Here is a tiny trained network, its code and every weight. The questions are about switching its units off for an input and a class, where a switched-off unit gives its printed mean instead of its output.

import numpy as np


def w(rows, s, z=0):
    codes = np.array(rows[::2]) - 128.0
    scale = np.full(codes.shape[1], s)
    scale[-1] = z or s
    return codes * scale


def norm(h):
    return h / np.sqrt((h * h).mean(-1, keepdims=True) + 1e-5)


def f(y):
    return np.maximum(y, 0)


def log_softmax(a):
    a = a - a.max(-1, keepdims=True)
    return a - np.log(np.exp(a).sum(-1, keepdims=True))


def net(x, mask):
    res = np.array(x, float).reshape(1, 4) / 4 @ E
    u = 0
    for l in range(4):
        y = f(norm(res) @ A[l][:, :-1].T + A[l][:, -1])
        res = res + np.where(mask[u : u + 7], y, B[l][:, -1]) @ B[l][:, :-1]
        u += 7
    return log_softmax(norm(res)[-1] @ U[:, :-1].T + U[:, -1])


A, B = {}, {}
E = w([
[102,111,145,108,107],'x0',
[121,116,254,90,181],'x1',
[179,60,176,188,83],'x2',
[173,38,96,33,154],'x3',
],0.0039)
A[0] = w([
[92,187,63,84,168,37],'L0N1',
[177,25,65,31,141,115],'L0N2',
[112,229,213,134,116,104],'L0N3',
[26,252,63,18,250,4],'L0N4',
[184,189,47,166,167,160],'L0N5',
[235,62,203,148,25,72],'L0N6',
[69,174,74,200,93,201],'L0N7',
],0.0042,0.0029)
B[0] = w([
[105,83,98,162,205,165],'L0N1',
[185,244,74,130,81,240],'L0N2',
[131,161,132,133,42,193],'L0N3',
[51,89,114,99,164,218],'L0N4',
[67,68,141,105,73,208],'L0N5',
[85,87,70,220,228,216],'L0N6',
[87,157,172,137,1,253],'L0N7',
],0.0045,0.0033)
A[1] = w([
[171,186,230,133,217,2],'L1N1',
[128,122,58,79,228,14],'L1N2',
[206,32,63,2,132,160],'L1N3',
[107,142,87,41,138,73],'L1N4',
[119,187,197,84,206,126],'L1N5',
[121,140,71,151,192,120],'L1N6',
[158,4,128,223,154,63],'L1N7',
],0.0053,0.00095)
B[1] = w([
[116,65,23,17,5,186],'L1N1',
[100,166,177,116,130,193],'L1N2',
[198,195,208,152,123,253],'L1N3',
[65,157,65,181,183,201],'L1N4',
[119,2,144,123,82,195],'L1N5',
[126,95,190,76,164,161],'L1N6',
[82,117,200,174,209,230],'L1N7',
],0.0061,0.0034)
A[2] = w([
[151,88,180,59,122,74],'L2N1',
[94,222,204,80,127,229],'L2N2',
[65,179,203,103,100,154],'L2N3',
[167,203,193,140,94,4],'L2N4',
[235,128,115,88,205,99],'L2N5',
[205,82,74,250,114,244],'L2N6',
[157,112,1,146,73,7],'L2N7',
],0.0058,0.0015)
B[2] = w([
[113,103,2,179,2,183],'L2N1',
[194,148,106,195,105,251],'L2N2',
[168,139,103,104,155,248],'L2N3',
[131,184,156,29,164,175],'L2N4',
[165,202,176,127,103,185],'L2N5',
[71,91,155,150,182,252],'L2N6',
[159,42,48,10,62,192],'L2N7',
],0.005,0.0033)
A[3] = w([
[42,167,148,190,83,164],'L3N1',
[202,233,161,161,93,116],'L3N2',
[125,41,153,111,88,204],'L3N3',
[83,155,124,116,171,8],'L3N4',
[2,203,84,68,187,138],'L3N5',
[149,220,134,185,67,39],'L3N6',
[119,130,57,151,106,44],'L3N7',
],0.0062,0.0018)
B[3] = w([
[192,176,123,75,180,253],'L3N1',
[212,190,99,136,79,223],'L3N2',
[74,148,65,81,129,220],'L3N3',
[43,41,129,202,145,143],'L3N4',
[151,87,224,233,173,220],'L3N5',
[181,125,150,94,180,207],'L3N6',
[94,2,145,46,142,169],'L3N7',
],0.0071,0.0041)
U = w([
[228,249,136,124,118,254],'0',
[55,105,181,237,238,67],'1',
[69,81,54,65,38,78],'2',
],0.012,0.00075)

Each question gives the input, the list of numbers given to net, and the class t.
The units are the neurons (one row each of A and B). Each row of codes is followed by its name. A weight is (code - 128) times the scale printed after its matrix; where a second scale follows, it is the last column's (A, B and U).
mask holds one flag per neuron, layer by layer. A switched-off neuron (its flag False) gives its mean, the last column of its row in B, instead of its output. The means were averaged over made-up inputs and are rounded, as every weight is.
A unit's drop is (log p(t) with every unit on - log p(t) with that unit switched off) / (log p(t) with every unit on - log p(t) with every unit switched off).
The circuit of an input: a set's keep is (log p(t) with only the set's units on - log p(t) with every unit switched off) / (log p(t) with every unit on - log p(t) with every unit switched off). Starting from the 12 units with the biggest drops (on a tie, the unit counted first), units are removed one at a time, each time the one whose removal leaves the highest keep (on an exact tie, the one counted first), for as long as the keep stays at least 0.8.
circuit, biggest first: the units of the circuit, biggest drop first
top k neurons: the k neurons with the biggest drops, biggest first
k most important neurons of layer l: the k neurons of layer l with the biggest drops, biggest first
drop when u is switched off: that unit's drop, to one decimal
input [8,5,-4,3], class 2: circuit, biggest first : L2N1
input [-1,-7,7,4], class 1: top 4 neurons : L1N7, L0N6, L2N6, L1N1
input [2,-8,4,-7], class 2: circuit, biggest first : L2N7, L3N7
input [-1,-6,-4,-2], class 2: top 2 neurons : L2N7, L1N7
input [-8,7,-5,0], class 2: top 2 neurons : L1N5, L1N1
input [2,-7,2,7], class 0: 2 most important neurons of layer 0 : L0N7, L0N3
input [-8,-8,7,-7], class 2: circuit, biggest first : L1N3, L2N7
input [3,-7,-5,8], class 0: 2 most important neurons of layer 1 : L1N3, L1N1
input [-4,-1,-4,-3], class 1: top 2 neurons : L0N4, L1N3
input [-4,-8,8,5], class 1: 2 most important neurons of layer 0 : L0N6, L0N3
input [3,8,-8,5], class 1: top 2 neurons : L0N4, L1N4
input [3,-2,8,8], class 0: top 2 neurons : L1N3, L0N2
input [1,3,4,3], class 1: top 2 neurons : L0N6, L1N7
input [1,0,6,3], class 1: circuit, biggest first : L0N6
input [5,7,1,6], class 2: 2 most important neurons of layer 3 : L3N1, L3N3
input [7,-4,1,5], class 0: drop when L1N3 is switched off : 1.4
input [0,-4,0,8], class 0: drop when L1N3 is switched off : 1.1
input [2,-3,-1,7], class 0: drop when L1N3 is switched off : 0.4
